Below is a small trained network, with its code and all its weights. Each question gives an input and a target symbol and asks what happens when units are switched off, that is, made to give their printed mean instead of their output.

import numpy as np


def w(rows, s, z=0):
    codes = np.array(rows[::2]) - 128.0
    scale = np.full(codes.shape[1], s)
    scale[-1] = z or s
    return codes * scale


def norm(h):
    return h / np.sqrt((h * h).mean(-1, keepdims=True) + 1e-5)


def f(y):
    return np.maximum(y, 0)


def softmax(a):
    e = np.exp(a - a.max(-1, keepdims=True))
    return e / e.sum(-1, keepdims=True)


def log_softmax(a):
    a = a - a.max(-1, keepdims=True)
    return a - np.log(np.exp(a).sum(-1, keepdims=True))


def net(x, mask):
    ids = ['αβλμπσφ'.index(c) for c in x.split()]
    T = len(ids)
    res = E[ids] + P[:T]
    r = norm(res)
    for j in range(3):
        rows = slice(2 * j, 2 * j + 2)
        q, k, v = (r @ M[0][rows].T for M in (Q, K, V))
        z = softmax(np.where(np.tri(T) > 0, q @ k.T / 2**0.5, -1e9)) @ v
        o = O[0][rows]
        res = res + np.where(mask[j], z, o[:, -1]) @ o[:, :-1]
    y = f(norm(res) @ A[0][:, :-1].T + A[0][:, -1])
    res = res + np.where(mask[3:7], y, B[0][:, -1]) @ B[0][:, :-1]
    return log_softmax(norm(res)[-1] @ U[:, :-1].T + U[:, -1])


Q, K, V, O, A, B = {}, {}, {}, {}, {}, {}
E = w([
[192,65,195,104,101,96,126,61,226,188],'α',
[76,44,159,146,153,103,103,58,92,117],'β',
[122,56,95,9,37,200,201,160,66,202],'λ',
[90,147,253,147,175,134,64,111,138,195],'μ',
[139,197,145,163,176,202,116,63,62,118],'π',
[165,157,99,176,153,65,212,41,108,132],'σ',
[107,192,75,106,102,75,67,145,132,147],'φ',
],0.0045)
P = w([
[117,79,117,135,101,167,124,165,126,145],'0',
[89,87,85,77,189,146,133,68,136,177],'1',
[128,109,110,70,205,128,132,97,129,176],'2',
[155,172,199,69,142,102,123,106,94,104],'3',
[132,185,211,125,97,105,135,87,84,143],'4',
[97,183,174,164,90,117,140,62,107,179],'5',
[78,159,119,255,97,119,129,92,138,188],'6',
],0.0054)
Q[0] = w([
[131,133,136,127,138,122,116,119,127,122],'H1',
[161,77,84,152,143,154,120,248,180,7],'H1',
[129,145,142,102,124,112,128,103,110,138],'H2',
[143,129,151,110,127,126,131,153,125,85],'H2',
[95,166,168,108,126,114,150,17,75,255],'H3',
[124,149,137,133,105,129,145,125,110,150],'H3',
],0.057)
K[0] = w([
[113,135,132,159,112,125,154,138,132,155],'H1',
[87,173,110,183,181,85,52,1,205,109],'H1',
[138,228,107,101,167,74,124,110,121,135],'H2',
[130,62,101,71,207,158,122,127,140,143],'H2',
[151,60,75,114,88,190,206,215,70,208],'H3',
[108,121,103,147,120,163,95,91,109,177],'H3',
],0.027)
V[0] = w([
[199,196,111,26,36,185,104,208,189,127],'H1',
[135,35,58,161,95,88,237,108,103,74],'H1',
[89,145,187,127,181,217,109,150,152,137],'H2',
[179,114,133,163,152,179,194,87,121,71],'H2',
[168,118,69,235,211,150,250,52,92,134],'H3',
[75,201,77,112,132,238,73,176,25,72],'H3',
],0.02)
O[0] = w([
[14,123,231,138,121,158,133,122,194,37,254],'H1',
[239,86,84,104,74,150,101,189,157,146,240],'H1',
[112,152,153,207,104,142,163,112,137,170,140],'H2',
[186,72,150,153,171,170,157,136,160,110,127],'H2',
[2,114,207,183,158,97,135,114,235,83,61],'H3',
[147,63,62,166,126,45,207,204,134,137,6],'H3',
],0.009,0.0073)
A[0] = w([
[185,108,124,96,220,140,118,133,119,82,157],'N1',
[110,156,100,117,205,120,183,74,3,109,2],'N2',
[140,101,131,198,186,114,205,133,150,121,136],'N3',
[114,187,88,117,247,69,113,43,99,161,166],'N4',
],0.024,0.005)
B[0] = w([
[48,141,138,162,141,77,146,107,110,129,209],'N1',
[110,220,62,55,44,93,84,195,213,161,246],'N2',
[90,162,154,81,152,149,98,85,90,95,222],'N3',
[142,29,237,251,152,190,204,98,107,91,229],'N4',
],0.017,0.013)
U = w([
[150,160,169,99,144,217,88,70,78,119,134],'α',
[200,79,97,154,133,107,115,110,67,174,253],'β',
[153,28,123,91,90,168,173,192,141,94,61],'λ',
[109,181,161,215,56,142,193,142,162,168,7],'μ',
[70,109,118,163,197,62,183,116,97,112,168],'π',
[150,117,117,158,171,110,64,124,255,157,122],'σ',
[109,206,61,50,105,76,89,157,116,122,138],'φ',
],0.0088,0.0041)

Each question gives the input, a string of symbols that net reads in full, and the target symbol t.
The units are the heads (2 rows each of Q, K, V and O) and the neurons (one row each of A and B). Each row of codes is followed by its name. A weight is (code - 128) times the scale printed after its matrix; where a second scale follows, it is the last column's (O, A, B and U).
mask holds one flag per unit, heads first, then neurons. A switched-off unit (its flag False) gives its mean, the last column of its rows in O or B, instead of its output. The means were averaged over made-up inputs and are rounded, as every weight is.
A unit's drop is (log p(t) with every unit on - log p(t) with that unit switched off) / (log p(t) with every unit on - log p(t) with every unit switched off).
The circuit of an input: a set's keep is (log p(t) with only the set's units on - log p(t) with every unit switched off) / (log p(t) with every unit on - log p(t) with every unit switched off). Starting from all 7 units, units are removed one at a time, each time the one whose removal leaves the highest keep (on an exact tie, the one counted first), for as long as the keep stays at least 0.8.
circuit, biggest first: the units of the circuit, biggest drop first
unit that matters most: the unit with the biggest drop
k most important neurons: the k neurons with the biggest drops, biggest first
which heads matter: for each layer, one digit per head in row order, 1 if its drop is at least 0.15 and else 0, layers parted by /
drop when u is switched off: that unit's drop, to one decimal
input μ π β λ μ φ φ, target φ: which heads matter => 011
input μ π φ, target μ: circuit, biggest first => [N4 H1 N2]
input σ λ φ β, target φ: circuit, biggest first => [N4]
input π λ σ β, target π: which heads matter => 010
input μ σ σ μ β, target μ: circuit, biggest first => [H1 N4 N2]
input β σ μ σ π, target β: which heads matter => 100
input α μ μ μ β λ σ, target π: circuit, biggest first => [H2 N1]
input λ α π π π σ β, target π: 3 most important neurons => [N1 N2 N4]
input φ μ σ μ, target φ: circuit, biggest first => [H3 H1 N2]
input μ π μ, target μ: circuit, biggest first => [N4 H1 N2]
input μ π σ π, target μ: circuit, biggest first => [H1 N4 N2]
input μ β π λ β α, target λ: 3 most important neurons => [N2 N3 N1]
input α α λ, target λ: 2 most important neurons => [N2 N3]
input σ φ α π, target σ: circuit, biggest first => [H3 H1]
input φ σ β π, target φ: unit that matters most => H3
input φ σ λ, target φ: which heads matter => 110
input λ λ π φ φ λ α, target φ: which heads matter => 010
input π μ σ π π, target π: which heads matter => 001
input φ μ α π σ, target φ: which heads matter => 101
input α α φ π β α, target α: which heads matter => 000
input λ σ π π μ λ, target λ: circuit, biggest first => [H3]
input β φ λ, target φ: which heads matter => 010
input π φ φ β α λ φ, target φ: which heads matter => 110
input π φ α σ μ π λ, target α: which heads matter => 111
input φ β σ μ α, target φ: which heads matter => 101
input φ π σ, target φ: which heads matter => 001
input μ α α, target μ: unit that matters most => N4
input π σ λ, target π: which heads matter => 010
input π φ α φ β μ, target π: drop when N3 is switched off => 0.0
input β β μ π μ, target β: drop when H1 is switched off => 1.0
